Where the symbols take the units:
* | ka bo ku
q748 | q636 q719 q633
q316 | q502 q862 q655
q655 | q590 q277 q66
q799 | q172 q56 q977
q948 | q170 q953 q167
q276 | q176 q306 q433
q189 | q616 q844 q244
q614 | q57 q276 q552
q502 | q445 q536 q590
q544 | q336 q22 q776
q170 | q672 q407 q548
q989 | q937 q483 q799
q281 | q235 q313 q688
q290 | q908 q776 q749
q201 | q96 q877 q444
q548 | q820 q570 q455
q96 | q21 q114 q626
q636 | q220 q655 q200
q446 | q695 q57 q629
q953 | q407 q235 q319
q640 | q603 q96 q12
q21 | q572 q374 q307
q176 | q348 q244 q446
q937 | q343 q612 q172
q277 | q448 q316 q636
q313 | q298 q329 q638
q918 | q281 q307 q65
q883 | q106 q290 q627
q678 | q124 q189 q176
q239 | q640 q201 q298
q873 | q683 q799 q104
q626 | q307 q640 q592
q384 | q639 q446 q336
q633 | q200 q595 q238
q647 | q319 q688 q844
q828 | q381 q872 q612
q736 | q432 q653 q374
q676 | q16 q548 q557
q22 | q629 q552 q399
q381 | q246 q633 q488
q398 | q638 q918 q672
q329 | q444 q572 q281
q629 | q770 q384 q762
q448 | q959 q502 q220
q407 | q65 q592 q570
q123 | q676 q167 q124
q238 | q830 q381 q343
q104 | q243 q977 q877
q639 | q666 q695 q413
q29 | q782 q280 q736
q990 | q554 q243 q96
q872 | q633 q409 q967
q506 | q678 q16 q276
q776 | q386 q399 q883
q445 | q216 q175 q796
q627 | q367 q749 q445
q298 | q12 q444 q953
q908 | q976 q386 q135
q842 | q154 q672 q16
q796 | q748 q959 q872
q419 | q399 q19 q275
q483 | q612 q607 q56
q124 | q557 q616 q348
q666 | q22 q137 q419
q514 | q433 q711 q666
q763 | q749 q327 q536
q413 | q419 q770 q360
q840 | q104 q782 q661
q246 | q607 q200 q340
q374 | q985 q554 q603
q319 | q570 q948 q123
q616 | q455 q123 q450
q367 | q862 q135 q216
q711 | q614 q342 q137
q260 | q799 q665 q782
q977 | q786 q873 q349
q782 | q977 q566 q432
q280 | q566 q606 q653
q554 | q661 q736 q21
q820 | q844 q842 q506
q349 | q990 q104 q201
q572 | q239 q985 q313
q360 | q275 q644 q546
q612 | q488 q967 q434
q959 | q719 q445 q409
q327 | q883 q275 q103
q770 | q19 q639 q644
q342 | q276 q557 q514
q336 | q413 q629 q386
q306 | q244 q506 q614
q653 | q840 q29 q554
q450 | q342 q124 q213
q560 | q776 q419 q327
q98 | q316 q367 q719
q154 | q167 q647 q189
q862 | q536 q242 q277
q695 | q137 q213 q770
q200 | q742 q66 q830
q167 | q548 q319 q616
q242 | q103 q546 q316
q590 | q796 q448 q400
q546 | q763 q976 q862
q433 | q446 q614 q22
q172 | q280 q434 q786
q985 | q201 q661 q329
q638 | q953 q281 q647
q688 | q948 q638 q154
q348 | q711 q450 q695
q455 | q506 q676 q342
q65 | q688 q398 q842
q16 | q189 q820 q306
q114 | q374 q990 q640
q844 | q123 q154 q678
q106 | q546 q908 q367
q683 | q29 q172 q243
q967 | q238 q828 q937
q566 | q873 q260 q840
q644 | q560 q413 q976
q175 | q98 q627 q959
q536 | q175 q103 q448
q444 | q626 q239 q235
q665 | q56 q340 q566
q595 | q66 q748 q381
q19 | q544 q666 q560
q749 | q135 q883 q175
q607 | q967 q742 q989
q742 | q828 q400 q483
q570 | q842 q170 q676
q275 | q290 q560 q763
q235 | q592 q298 q948
q243 | q736 q786 q114
q877 | q114 q349 q239
q12 | q918 q626 q407
q340 | q989 q830 q260
q830 | q483 q246 q665
q592 | q398 q12 q170
q762 | q644 q336 q908
q213 | q514 q348 q639
q386 | q360 q762 q106
q409 | q595 q796 q828
q434 | q606 q937 q683
q719 | q655 q216 q595
q216 | q277 q98 q748
q137 | q552 q514 q19
q56 | q434 q989 q873
q976 | q327 q360 q242
q400 | q872 q220 q607
q103 | q627 q763 q502
q603 | q329 q21 q918
q307 | q313 q603 q398
q557 | q306 q455 q711
q244 | q450 q678 q57
q220 | q409 q590 q742
q57 | q213 q176 q384
q488 | q340 q238 q606
q343 | q665 q488 q280
q432 | q349 q840 q985
q661 | q877 q432 q572
q135 | q242 q106 q98
q672 | q647 q65 q820
q786 | q653 q683 q990
q606 | q260 q343 q29
q552 | q384 q433 q544
q399 | q762 q544 q290
q66 | q400 q636 q246

In the rows, 66 stands for zero.

The rows follow the links: the fewer symbols apart two units are, the more alike their rows tend to be.

Each row is also shifted at random along 8 hidden directions that mean nothing.

Some units, each with a row of numbers:
q711: 83,71,62,78,72,65,70,65,77,74,75,61,55,66,70,75,70,75,58,74,56,60,61,58,73,59,61,59,62,72,73,63,62,66,62,68,74,71,63,79,67,68,77,64,73,61,54,70,65,66,82,68,66,63,74,52,58,77
q918: 34,60,61,77,69,62,73,58,58,79,59,72,61,67,60,71,71,76,64,75,64,54,60,76,66,72,71,70,66,70,86,73,59,60,65,62,80,74,64,65,77,71,74,72,65,56,72,78,61,59,63,71,76,98,69,59,73,72
q340: 83,57,53,63,44,63,78,72,41,55,58,59,80,98,72,63,79,57,69,59,74,61,43,75,64,70,83,79,44,68,55,79,74,63,70,90,66,57,70,54,58,61,66,72,60,78,75,62,73,69,52,69,69,48,74,68,71,61
q135: 45,69,79,51,79,58,65,73,80,56,74,55,75,47,61,71,53,55,59,62,87,85,87,75,68,61,54,45,82,62,63,61,70,51,58,65,51,61,67,76,71,63,51,58,62,49,56,60,63,70,73,62,61,52,53,64,84,67
q244: 80,70,76,56,87,68,66,66,83,74,75,58,57,48,61,79,62,71,72,80,68,59,69,64,66,69,63,54,88,77,83,66,57,62,58,51,73,74,63,76,78,75,63,65,70,61,60,71,63,53,83,71,74,84,63,71,66,81
q842: 77,65,72,65,66,84,71,58,72,76,64,79,69,58,64,70,64,61,63,80,58,66,68,51,63,77,66,67,78,74,69,68,66,73,79,67,58,61,63,65,68,80,59,78,72,63,76,60,63,71,66,68,69,68,71,66,63,75
q413: 66,54,66,43,67,70,64,63,65,57,71,57,60,55,79,73,67,49,53,64,67,65,75,55,80,57,63,63,80,60,69,84,78,59,70,63,60,62,76,77,81,58,64,70,69,62,60,54,64,61,66,66,59,61,76,81,75,56
q770: 24,61,64,39,79,67,62,60,74,71,74,66,61,44,66,69,55,45,71,60,64,70,79,59,76,51,53,61,79,66,62,57,67,67,63,37,57,69,77,76,78,66,67,67,66,75,56,63,64,58,71,65,53,96,63,80,71,60
q384: 34,66,62,72,75,61,72,65,74,74,72,54,57,50,74,75,57,70,71,66,64,64,75,60,81,52,57,59,82,68,68,60,68,61,58,56,64,69,66,78,71,67,74,62,72,71,51,63,62,71,79,66,61,64,65,75,64,71
q56: 53,61,72,57,63,62,59,62,55,57,55,84,78,72,61,61,64,50,62,65,78,73,72,82,57,75,71,69,65,59,60,76,67,59,72,66,57,61,71,60,64,62,56,69,54,54,82,69,67,68,50,61,70,73,55,71,83,54
q883: 92,57,70,61,71,61,72,62,70,64,60,76,75,63,67,80,58,50,72,70,76,72,66,69,71,59,65,56,72,74,56,65,65,46,63,62,50,63,74,75,60,70,59,64,65,63,65,58,65,76,72,66,61,59,57,73,77,69
q488: 56,63,56,52,54,64,74,70,51,63,64,57,79,76,62,56,69,54,68,53,75,70,61,76,65,68,69,74,54,63,58,65,73,71,70,73,62,59,68,54,69,64,63,72,59,76,71,66,69,63,51,66,63,74,68,65,75,61
q201: 66,81,49,71,67,56,83,66,59,81,74,54,65,83,53,64,71,68,71,69,68,52,44,83,58,72,71,68,50,79,68,57,53,76,59,70,76,68,51,60,65,75,78,74,55,69,68,90,69,57,70,69,82,89,61,47,67,84
q514: 90,67,57,88,64,71,73,68,72,78,71,60,54,70,75,72,75,88,68,68,47,58,56,49,78,55,63,70,55,72,73,58,65,72,63,69,81,75,66,73,65,69,83,63,82,79,53,64,67,69,79,71,59,61,85,55,46,74
q29: 62,66,70,52,65,55,61,66,56,52,60,83,81,97,58,68,74,44,69,73,82,63,44,89,48,79,85,64,45,74,51,77,55,54,64,74,62,63,70,62,51,63,57,66,48,57,83,78,74,61,61,64,78,66,49,64,80,65
q548: 63,69,74,53,73,78,72,59,74,71,69,71,71,59,63,75,60,50,65,82,69,65,65,58,61,77,68,59,82,79,63,70,64,66,74,67,52,59,62,70,66,79,54,76,66,59,74,63,64,69,72,67,73,60,62,72,70,79
q407: 18,66,63,77,56,77,78,66,64,73,63,64,70,72,70,67,68,71,70,71,60,65,59,55,67,72,70,73,66,73,62,65,71,74,74,80,63,60,61,60,60,75,65,73,74,76,71,58,67,77,66,69,67,48,75,65,57,74
q445: 85,64,75,74,72,56,57,77,72,58,63,64,67,66,67,68,66,83,82,60,72,70,68,74,67,60,67,64,65,65,70,61,63,55,53,60,77,77,73,68,62,60,66,49,70,74,58,66,69,64,72,69,63,65,62,73,63,62
q606: 88,58,75,52,62,71,67,72,55,60,57,58,76,63,62,62,67,71,77,64,81,67,69,76,58,82,78,74,81,64,79,81,72,64,68,70,71,65,66,51,76,68,53,70,64,71,79,62,65,57,52,72,75,74,67,83,74,64
q749: 104,60,78,66,66,73,66,75,74,61,64,58,72,55,70,69,64,78,73,62,71,77,75,58,72,64,63,63,75,65,71,63,74,61,65,69,67,68,70,67,69,67,56,58,78,73,59,51,66,70,69,70,57,51,74,71,63,67
q603: 36,75,70,61,74,67,61,63,66,65,75,50,52,47,68,60,59,72,52,71,71,59,88,71,63,76,64,66,99,52,83,85,71,74,68,65,69,63,53,67,84,61,69,75,58,47,72,75,60,59,62,64,83,68,60,81,75,64
q967: 102,53,54,79,49,62,67,63,43,65,50,79,69,87,73,61,73,67,75,59,61,60,55,71,69,63,77,84,49,61,60,74,69,65,71,69,72,68,74,57,58,61,77,69,65,80,75,66,69,72,51,67,64,72,71,75,64,52
q455: 34,65,82,61,74,69,54,69,79,55,67,79,66,75,68,77,74,65,65,80,66,65,56,62,59,72,75,58,60,75,67,74,58,55,64,68,70,72,73,76,59,66,58,59,71,58,67,66,71,61,78,69,69,54,67,64,62,70
q742: 65,60,52,78,59,52,70,68,51,71,57,71,69,80,66,61,68,71,81,53,66,63,57,80,71,56,68,76,47,64,61,56,64,64,59,59,74,72,72,59,61,62,80,62,63,84,64,73,68,66,59,66,61,87,65,67,66,59
q398: 13,56,62,85,69,61,81,63,60,84,52,74,68,70,58,76,68,85,86,75,67,55,52,76,67,70,74,70,65,80,83,63,55,55,60,59,81,78,66,61,68,79,71,66,70,74,70,74,63,63,68,75,74,97,67,64,66,79
q307: 78,67,56,57,66,71,67,54,55,75,68,72,56,69,65,63,70,53,57,73,57,51,61,67,63,73,71,75,68,67,72,79,63,78,75,58,69,65,63,65,76,68,76,83,58,61,78,79,64,55,60,65,77,95,68,69,70,65
q349: 62,84,69,61,59,75,64,82,68,59,81,40,68,73,61,49,79,83,56,58,68,70,64,67,55,80,69,72,56,60,74,65,72,90,68,88,79,64,53,54,72,62,61,66,67,67,67,71,71,54,62,68,73,54,77,48,58,70
q200: 57,71,51,86,65,47,70,59,58,76,64,74,65,64,61,59,57,62,56,55,68,73,79,83,73,53,52,64,56,55,58,52,65,65,64,60,58,64,63,66,64,61,81,66,55,54,63,78,62,79,60,56,62,81,54,51,79,60
q655: 88,69,69,64,75,54,51,67,68,57,69,69,60,60,68,61,60,65,63,59,70,70,81,76,68,58,60,62,70,53,65,67,66,62,60,55,66,70,70,72,68,54,71,59,59,59,61,73,66,64,66,61,65,72,55,73,73,55
q419: 64,53,54,55,69,59,98,72,62,78,68,33,70,60,65,84,64,71,88,65,78,58,51,71,82,55,67,60,75,86,78,62,68,50,50,62,74,70,68,70,81,77,68,66,73,87,50,61,63,57,78,79,63,82,75,72,72,85
q16: 78,76,80,67,65,87,53,59,81,59,76,80,61,60,71,63,73,57,23,79,54,77,81,44,63,76,57,59,68,56,66,78,74,76,87,85,54,55,61,77,69,62,58,73,71,31,71,59,64,76,67,58,65,31,77,45,66,63
q172: 73,64,76,56,69,67,60,65,61,64,59,77,76,60,53,60,65,62,64,66,78,73,75,81,55,80,68,68,71,61,75,70,65,65,70,62,65,66,66,56,74,67,54,69,58,53,80,72,64,58,53,66,73,89,57,65,81,62
q536: 66,64,69,72,74,50,70,77,72,66,63,66,76,74,57,75,67,76,88,62,78,72,54,82,66,57,67,57,49,78,65,48,55,48,48,60,75,78,74,68,58,68,64,49,69,76,54,70,71,63,77,72,60,77,59,56,67,73
q647: 49,63,69,56,60,91,70,67,70,75,65,71,73,65,63,63,72,68,78,69,54,67,57,46,63,75,69,78,63,77,68,59,68,84,78,65,68,67,69,56,68,80,58,74,80,89,72,56,68,60,62,73,60,79,82,65,51,73
q695: 91,72,55,56,78,71,73,56,76,86,80,61,52,43,64,68,56,55,62,67,53,62,77,54,77,54,48,62,79,70,67,51,64,79,67,43,60,67,63,77,79,74,78,75,69,71,54,71,61,61,76,64,60,96,68,65,64,72
q298: 46,63,61,69,69,62,69,56,56,74,64,68,57,66,62,67,73,68,47,75,65,54,66,77,66,73,68,67,68,63,87,83,62,63,69,65,77,70,62,68,83,65,74,76,59,43,74,80,60,55,62,66,79,93,70,56,80,68
q275: 86,48,59,60,65,56,79,61,59,67,57,77,76,82,66,85,71,46,69,71,73,64,46,73,75,56,71,58,48,81,58,68,60,41,62,65,61,67,80,74,62,69,65,66,65,65,62,63,68,69,71,69,59,73,67,59,79,71
q782: 57,82,65,77,59,70,72,71,69,75,68,70,80,74,49,53,68,72,66,60,68,80,63,73,54,75,60,68,44,69,58,41,63,82,70,77,64,63,57,53,57,75,61,66,64,67,71,73,69,72,60,63,65,70,63,36,62,74
q400: 50,64,62,88,62,51,55,68,58,61,60,74,62,71,70,57,71,80,55,52,64,72,76,79,72,55,60,70,49,47,69,64,68,61,61,66,76,74,72,67,65,50,79,56,63,57,61,73,66,70,58,61,59,71,66,55,70,49
q386: 95,46,63,58,67,59,81,64,59,62,57,61,72,72,76,88,63,52,80,74,78,58,53,69,77,59,78,60,78,80,61,82,67,39,60,67,58,63,76,75,64,70,62,68,67,73,64,55,66,71,74,72,67,52,65,90,76,72
q776: 74,49,69,65,70,66,70,62,68,70,57,74,68,53,70,78,61,64,72,68,67,70,74,62,78,57,62,63,78,68,72,67,69,49,65,54,63,70,77,73,73,69,63,64,74,68,62,55,61,69,68,69,57,77,70,77,72,64
q114: 50,79,67,86,68,63,60,67,67,69,63,75,62,74,66,60,62,80,84,71,63,60,63,71,55,74,74,74,69,68,60,61,58,76,63,65,71,70,58,59,49,69,73,64,63,76,74,77,69,72,68,65,79,61,53,78,53,68
q360: 61,51,76,65,67,70,66,68,71,62,60,67,69,51,72,74,64,72,67,64,69,76,79,59,78,59,60,62,78,62,75,70,74,52,66,62,65,69,77,72,75,65,59,60,77,65,60,50,62,69,66,69,54,62,74,73,70,61
q399: 76,43,69,68,71,61,73,65,61,65,54,62,62,58,79,85,64,74,80,72,72,58,67,65,81,59,73,65,88,70,80,84,70,40,59,58,72,72,77,74,75,66,67,62,75,72,62,54,62,66,73,75,66,66,72,94,72,66

Start here and follow the symbols in turn, left to right. Where do you end up?
Answers are names.
49,75,78,44,81,75,56,64,85,63,78,74,64,61,63,71,63,47,61,77,64,69,67,57,59,69,63,55,71,74,58,63,59,70,69,57,56,65,67,77,64,71,57,67,65,60,66,67,69,60,79,64,66,66,59,66,64,71
ku ka ku ku => q770
80,71,60,97,58,69,60,63,60,76,62,80,55,79,65,55,83,94,55,68,47,58,60,65,62,73,69,81,44,58,83,67,61,81,72,72,91,77,61,59,68,63,83,68,70,60,73,80,66,62,59,67,71,84,79,43,53,63
ku ku ku bo => q65
52,61,60,66,70,59,63,57,66,64,68,74,56,66,79,76,64,49,54,70,61,61,69,61,78,51,62,60,68,64,58,75,67,55,67,60,56,64,73,84,65,59,77,67,64,57,60,65,65,74,74,61,62,57,65,74,71,60
ka ku ku bo bo bo => q544
60,69,71,75,59,70,76,73,63,72,63,57,80,58,54,55,65,84,65,58,76,79,77,76,61,78,62,69,69,61,78,57,73,72,69,78,69,64,57,51,75,72,56,67,68,62,71,65,63,69,53,68,67,70,69,50,72,70
ku ku bo ka ku => q877
62,75,71,81,77,65,56,59,82,67,74,78,53,61,72,73,65,66,43,78,56,67,76,58,70,60,56,54,69,62,66,68,61,63,68,67,62,67,63,85,62,62,74,63,68,41,60,70,64,75,80,60,67,49,64,54,64,67
ka ka bo bo ka => q306
58,63,59,60,66,74,72,56,59,79,62,73,62,65,64,65,66,59,71,72,58,54,61,63,65,72,71,76,72,72,71,71,63,75,74,56,68,67,65,61,73,75,72,80,65,73,76,72,64,59,61,69,73,94,69,75,65,69
bo ka ku ku ka bo => q170
62,66,49,68,69,63,80,65,70,83,73,60,60,70,66,74,67,64,77,64,55,59,51,60,78,49,59,65,51,81,62,47,60,69,59,54,70,73,69,73,64,74,81,66,73,86,51,71,68,63,81,70,56,86,73,57,56,77
bo bo bo bo ka => q306
71,65,57,78,52,73,71,65,56,78,58,73,75,62,61,49,63,74,73,50,59,77,75,65,68,64,58,81,58,58,62,47,74,83,75,63,65,65,66,49,66,70,70,70,70,83,70,62,65,74,48,64,54,85,72,59,61,59
ka ku bo ku ka => q566
76,69,74,63,81,52,58,68,76,63,68,71,70,55,59,69,55,61,69,64,78,76,78,81,65,59,58,52,70,65,63,56,60,52,55,52,61,71,69,74,65,64,62,55,60,56,59,72,65,66,72,63,63,77,49,64,77,65
ka bo ka ka bo => q627
68,59,58,79,57,72,99,70,56,79,59,43,71,75,69,81,70,83,89,79,71,48,42,63,69,77,83,73,79,88,76,76,67,61,63,85,74,63,56,58,66,84,66,76,75,86,71,60,65,70,72,80,81,51,77,78,61,90
bo bo bo ka ka bo bo => q239
71,64,52,45,78,60,79,54,67,77,74,61,61,54,68,78,50,33,70,70,68,58,68,65,78,52,59,57,83,77,53,63,63,61,63,45,47,60,68,80,71,73,73,76,58,71,58,68,63,66,77,64,64,84,55,84,77,72
bo bo ku ku ka ku ku => q242
57,70,51,73,72,60,77,62,72,81,74,67,59,72,66,75,66,61,71,68,56,59,52,62,76,49,59,60,50,80,57,48,57,66,59,56,66,71,68,78,60,72,82,65,69,77,52,73,68,68,82,66,59,79,67,54,59,77
ku ka ka ka ka ku bo => q762
56,68,65,66,81,56,67,66,77,73,75,63,57,67,61,80,73,72,62,75,65,58,55,72,70,60,63,54,57,77,81,62,52,55,53,57,81,79,68,80,74,68,73,60,68,56,54,79,66,52,84,70,68,89,67,48,68,78
bo ka ku bo ku bo => q514
94,62,74,73,73,65,71,63,76,71,63,71,72,45,64,73,54,66,61,68,73,80,86,65,74,61,52,53,82,65,68,59,70,54,67,63,53,63,67,73,70,71,58,63,71,52,60,56,60,80,69,64,59,60,62,62,76,69
bo bo ku ka bo ku bo => q546
37,73,61,61,66,83,76,54,72,86,68,84,73,59,55,64,58,47,68,72,56,72,65,53,63,70,57,66,65,79,52,45,62,83,80,58,47,59,63,62,61,84,62,80,67,73,73,64,65,73,65,63,61,85,64,55,62,77
ku bo bo bo ka => q688
69,61,73,81,62,73,60,61,57,58,59,61,50,60,85,67,67,83,57,79,62,51,79,59,68,79,79,77,101,52,84,104,76,66,75,77,74,63,59,66,74,59,71,74,68,54,79,62,61,71,60,68,85,39,72,99,65,58
bo ku ka ku ku ka => q548
